Below is a small trained network, with its code and all its weights. Each question gives an input and a class and asks what happens when units are switched off, that is, made to give their printed mean instead of their output.

import numpy as np


def w(rows, s, z=0):
    codes = np.array(rows[::2]) - 128.0
    scale = np.full(codes.shape[1], s)
    scale[-1] = z or s
    return codes * scale


def norm(h):
    return h / np.sqrt((h * h).mean(-1, keepdims=True) + 1e-5)


def f(y):
    return np.maximum(y, 0)


def log_softmax(a):
    a = a - a.max(-1, keepdims=True)
    return a - np.log(np.exp(a).sum(-1, keepdims=True))


def net(x, mask):
    res = np.array(x, float).reshape(1, 4) / 4 @ E
    u = 0
    for l in range(3):
        y = f(norm(res) @ A[l][:, :-1].T + A[l][:, -1])
        res = res + np.where(mask[u : u + 9], y, B[l][:, -1]) @ B[l][:, :-1]
        u += 9
    return log_softmax(norm(res)[-1] @ U[:, :-1].T + U[:, -1])


A, B = {}, {}
E = w([
[215,150,95,226,134,124,98,205,254],'x0',
[91,187,160,72,60,173,71,177,157],'x1',
[128,50,48,95,103,223,152,129,174],'x2',
[143,91,186,140,212,200,53,129,103],'x3',
],0.00032)
A[0] = w([
[55,125,149,95,23,207,77,162,160,2],'L0N0',
[107,67,76,98,93,230,197,111,114,31],'L0N1',
[183,80,53,143,109,239,156,189,178,74],'L0N2',
[186,143,44,166,115,132,58,244,212,73],'L0N3',
[10,111,109,17,102,136,136,124,43,46],'L0N4',
[98,197,221,149,66,117,75,156,138,114],'L0N5',
[124,9,93,188,188,81,183,32,138,49],'L0N6',
[179,81,196,59,198,235,20,100,112,41],'L0N7',
[122,186,55,43,12,76,223,70,179,41],'L0N8',
],0.0011,0.00084)
B[0] = w([
[221,188,30,70,217,151,191,153,75,189],'L0N0',
[74,123,117,59,164,24,47,73,161,197],'L0N1',
[79,148,138,87,130,3,66,92,148,235],'L0N2',
[136,138,199,148,98,180,210,50,160,254],'L0N3',
[158,148,196,145,73,185,193,69,185,239],'L0N4',
[172,134,72,99,195,104,151,134,88,203],'L0N5',
[169,238,86,56,149,204,165,204,79,214],'L0N6',
[36,96,110,211,100,137,172,210,101,245],'L0N7',
[54,73,140,214,165,154,117,206,70,227],'L0N8',
],0.0015,0.00095)
A[1] = w([
[140,172,174,116,127,23,41,130,105,92],'L1N0',
[116,184,186,138,114,41,140,132,68,118],'L1N1',
[130,123,182,161,1,78,28,179,157,23],'L1N2',
[105,184,163,56,53,173,78,201,161,130],'L1N3',
[158,160,197,205,209,86,149,143,88,137],'L1N4',
[83,113,147,78,150,170,178,80,62,138],'L1N5',
[110,82,82,53,114,83,66,116,104,17],'L1N6',
[207,91,63,114,33,57,106,65,101,5],'L1N7',
[107,60,67,61,126,105,47,86,177,102],'L1N8',
],0.0016,0.0031)
B[1] = w([
[92,65,73,91,164,107,116,80,175,148],'L1N0',
[116,94,87,107,144,155,113,123,159,196],'L1N1',
[100,95,116,124,147,146,168,98,210,128],'L1N2',
[161,119,105,152,176,89,167,118,98,179],'L1N3',
[107,122,103,97,104,133,130,125,147,245],'L1N4',
[148,151,138,142,114,108,115,128,166,248],'L1N5',
[153,162,68,123,189,118,122,163,154,129],'L1N6',
[187,156,142,251,77,207,206,109,219,128],'L1N7',
[68,112,108,90,172,52,82,86,168,152],'L1N8',
],0.0027,0.0016)
A[2] = w([
[127,112,176,90,55,134,133,67,65,70],'L2N0',
[172,157,209,144,102,135,138,65,174,122],'L2N1',
[76,55,150,218,148,162,123,181,94,131],'L2N2',
[132,94,139,115,4,171,83,54,80,3],'L2N3',
[108,109,69,100,149,57,107,235,94,79],'L2N4',
[101,168,68,102,81,120,223,99,173,147],'L2N5',
[64,84,114,200,78,101,141,191,85,109],'L2N6',
[211,161,81,102,173,120,144,152,56,103],'L2N7',
[79,115,137,75,105,111,173,67,29,131],'L2N8',
],0.002,0.0021)
B[2] = w([
[177,94,152,221,108,134,179,97,217,143],'L2N0',
[142,27,187,151,30,209,218,45,107,164],'L2N1',
[65,209,187,150,63,33,92,182,49,162],'L2N2',
[251,148,150,172,159,211,176,144,169,131],'L2N3',
[158,121,173,169,110,142,160,86,155,162],'L2N4',
[108,116,168,111,152,147,85,131,84,251],'L2N5',
[82,185,235,178,62,62,20,204,55,155],'L2N6',
[190,247,42,22,188,232,224,229,63,158],'L2N7',
[179,134,97,188,134,125,129,177,205,176],'L2N8',
],0.0022,0.0027)
U = w([
[250,4,252,252,5,252,253,4,253,237],'0',
[4,5,4,3,253,3,3,5,253,239],'1',
[252,253,5,7,251,246,249,253,5,193],'2',
[3,183,251,253,8,4,7,253,4,179],'3',
[93,77,183,23,31,187,93,47,7,98],'4',
[253,79,3,102,3,64,3,8,2,3],'5',
],0.0032)

Each question gives the input, the list of numbers given to net, and the class t.
The units are the neurons (one row each of A and B). Each row of codes is followed by its name. A weight is (code - 128) times the scale printed after its matrix; where a second scale follows, it is the last column's (A, B and U).
mask holds one flag per neuron, layer by layer. A switched-off neuron (its flag False) gives its mean, the last column of its row in B, instead of its output. The means were averaged over made-up inputs and are rounded, as every weight is.
A unit's drop is (log p(t) with every unit on - log p(t) with that unit switched off) / (log p(t) with every unit on - log p(t) with every unit switched off).
The circuit of an input: a set's keep is (log p(t) with only the set's units on - log p(t) with every unit switched off) / (log p(t) with every unit on - log p(t) with every unit switched off). Starting from the 12 units with the biggest drops (on a tie, the unit counted first), units are removed one at a time, each time the one whose removal leaves the highest keep (on an exact tie, the one counted first), for as long as the keep stays at least 0.8.
circuit, biggest first: the units of the circuit, biggest drop first
most important unit: the unit with the biggest drop
top k neurons: the k neurons with the biggest drops, biggest first
top k neurons in layer l: the k neurons of layer l with the biggest drops, biggest first
input [-8,8,-2,7], class 0: top 4 neurons -> [L0N4 L0N6 L1N5 L0N8]
input [0,-6,-8,8], class 1: most important unit -> L0N8
input [-4,-6,1,-7], class 3: circuit, biggest first -> [L0N8 L2N6]
input [5,8,4,-1], class 2: top 2 neurons -> [L1N3 L0N0]
input [6,-8,2,0], class 2: circuit, biggest first -> [L0N6 L2N7]
input [0,4,-4,-2], class 1: circuit, biggest first -> [L1N0 L1N1]
input [6,-5,2,-7], class 3: top 3 neurons -> [L0N8 L0N4 L1N5]
input [6,8,7,7], class 2: top 4 neurons -> [L0N0 L1N3 L0N8 L0N4]
input [-8,8,0,6], class 0: top 4 neurons -> [L0N4 L0N6 L1N5 L2N0]
input [-4,0,6,6], class 1: circuit, biggest first -> [L0N1 L1N8]
input [-2,-6,4,7], class 3: circuit, biggest first -> [L0N7 L2N2]
input [3,7,-1,7], class 2: top 3 neurons -> [L0N0 L1N3 L0N8]
input [-1,7,1,7], class 2: top 3 neurons -> [L0N0 L2N7 L0N8]
input [7,7,-3,-3], class 0: circuit, biggest first -> [L0N3]
input [7,8,4,1], class 2: circuit, biggest first -> [L0N0 L1N3]
input [6,4,8,7], class 1: circuit, biggest first -> [L0N2 L1N8]
input [8,3,-8,-4], class 0: circuit, biggest first -> [L0N3 L2N1]
input [0,-5,-4,1], class 2: top 2 neurons -> [L0N6 L0N2]
input [3,-5,-5,5], class 1: circuit, biggest first -> [L1N4 L1N0 L0N3]
input [-4,-1,4,0], class 0: top 2 neurons -> [L0N4 L2N1]
input [5,6,-5,-1], class 2: most important unit -> L0N5
input [3,0,2,4], class 3: circuit, biggest first -> [L0N7 L2N2]
input [0,7,-7,-6], class 1: circuit, biggest first -> [L1N0 L1N1]
input [6,-7,3,2], class 2: top 2 neurons in layer 0 -> [L0N6 L0N4]
input [5,-7,8,5], class 1: circuit, biggest first -> [L0N2 L1N8]
input [-1,5,1,4], class 2: top 2 neurons in layer 0 -> [L0N0 L0N8]
input [-1,-8,5,-6], class 2: circuit, biggest first -> [L0N6]
input [-6,-3,-7,3], class 1: top 4 neurons -> [L0N3 L1N1 L1N0 L1N4]
input [-6,2,5,-2], class 0: top 2 neurons -> [L0N4 L0N2]
